Below is a small trained network, with its code and all its weights. Each question gives an input and a class and asks what happens when units are switched off, that is, made to give their printed mean instead of their output.

import numpy as np


def w(rows, s, z=0):
    codes = np.array(rows[::2]) - 128.0
    scale = np.full(codes.shape[1], s)
    scale[-1] = z or s
    return codes * scale


def f(y):
    return y / 2 * (1 + np.tanh(0.7978845608 * (y + 0.044715 * y**3)))


def log_softmax(a):
    a = a - a.max(-1, keepdims=True)
    return a - np.log(np.exp(a).sum(-1, keepdims=True))


def net(x, mask):
    res = np.array(x, float).reshape(1, 8) / 4 @ E
    y = f(res @ A[0][:, :-1].T + A[0][:, -1])
    res = res + np.where(mask, y, B[0][:, -1]) @ B[0][:, :-1]
    return log_softmax(res[-1] @ U[:, :-1].T + U[:, -1])


A, B = {}, {}
E = w([
[182,97,68,119,95,174],'x0',
[153,114,204,254,86,119],'x1',
[142,157,141,206,175,124],'x2',
[110,163,152,116,111,170],'x3',
[219,165,215,95,98,109],'x4',
[158,204,52,185,96,150],'x5',
[105,205,157,160,95,199],'x6',
[87,53,99,133,97,71],'x7',
],0.0085)
A[0] = w([
[146,215,112,170,147,222,239],'n1',
[152,141,242,174,93,82,176],'n2',
[130,177,66,126,88,120,156],'n3',
[190,86,133,83,138,134,177],'n4',
[204,180,78,60,117,148,190],'n5',
[178,106,122,80,109,148,212],'n6',
[71,59,85,61,224,67,175],'n7',
[109,93,186,70,65,164,166],'n8',
[254,112,197,157,130,76,255],'n9',
[88,75,50,140,89,121,151],'n10',
],0.0085,0.0035)
B[0] = w([
[118,254,90,143,226,163,226],'n1',
[143,168,215,168,101,83,224],'n2',
[180,135,73,118,158,101,164],'n3',
[141,64,162,103,131,156,174],'n4',
[202,115,104,36,148,130,200],'n5',
[139,79,137,83,160,158,177],'n6',
[48,98,141,55,15,47,254],'n7',
[107,113,180,106,101,208,178],'n8',
[168,80,183,172,163,102,247],'n9',
[139,79,48,160,81,100,191],'n10',
],0.0085,0.0091)
U = w([
[56,221,90,214,198,188,76],'0',
[226,220,86,58,188,158,30],'1',
[20,102,145,46,77,58,102],'2',
[194,45,161,95,182,156,6],'3',
[123,63,1,189,95,96,167],'4',
[77,166,208,81,101,229,236],'5',
[171,152,240,205,148,77,189],'6',
],0.0082,0.002)

Each question gives the input, the list of numbers given to net, and the class t.
The units are the neurons (one row each of A and B). Each row of codes is followed by its name. A weight is (code - 128) times the scale printed after its matrix; where a second scale follows, it is the last column's (A, B and U).
mask holds one flag per neuron, in row order. A switched-off neuron (its flag False) gives its mean, the last column of its row in B, instead of its output. The means were averaged over made-up inputs and are rounded, as every weight is.
A unit's drop is (log p(t) with every unit on - log p(t) with that unit switched off) / (log p(t) with every unit on - log p(t) with every unit switched off).
The circuit of an input: a set's keep is (log p(t) with only the set's units on - log p(t) with every unit switched off) / (log p(t) with every unit on - log p(t) with every unit switched off). Starting from all 10 units, units are removed one at a time, each time the one whose removal leaves the highest keep (on an exact tie, the one counted first), for as long as the keep stays at least 0.8.
units of the circuit, in order: the units of the circuit, biggest drop first
most important unit: the unit with the biggest drop
k most important neurons: the k neurons with the biggest drops, biggest first
drop when u is switched off: that unit's drop, to one decimal
input [-1,1,4,8,-4,1,-8,-4], class 0: 2 most important neurons => (n5 n7)
input [1,-3,-5,7,-8,1,1,-3], class 1: units of the circuit, in order => (n1 n3)
input [5,-1,-2,-1,7,1,8,4], class 1: units of the circuit, in order => (n7 n5)
input [-5,7,-1,4,-8,7,-5,-1], class 0: units of the circuit, in order => (n7 n9)
input [-1,2,8,7,0,4,-7,-8], class 0: most important unit => n1
input [7,-4,-6,-3,2,0,-6,-6], class 3: units of the circuit, in order => (n4 n6)
input [-6,-8,4,5,-2,3,5,6], class 0: units of the circuit, in order => (n1 n5 n4)
input [-6,0,-1,3,-4,2,3,3], class 0: units of the circuit, in order => (n7 n5)
input [-4,8,4,8,-3,5,1,1], class 0: 2 most important neurons => (n1 n7)
input [-4,0,4,1,1,6,1,1], class 0: drop when n1 is switched off => 0.2
input [-8,-2,3,8,8,-7,-1,7], class 6: drop when n9 is switched off => 0.3
input [-5,-3,4,-8,-2,-4,-2,-5], class 2: drop when n7 is switched off => 0.3
input [0,-1,-4,1,4,2,6,-3], class 1: drop when n1 is switched off => 0.1
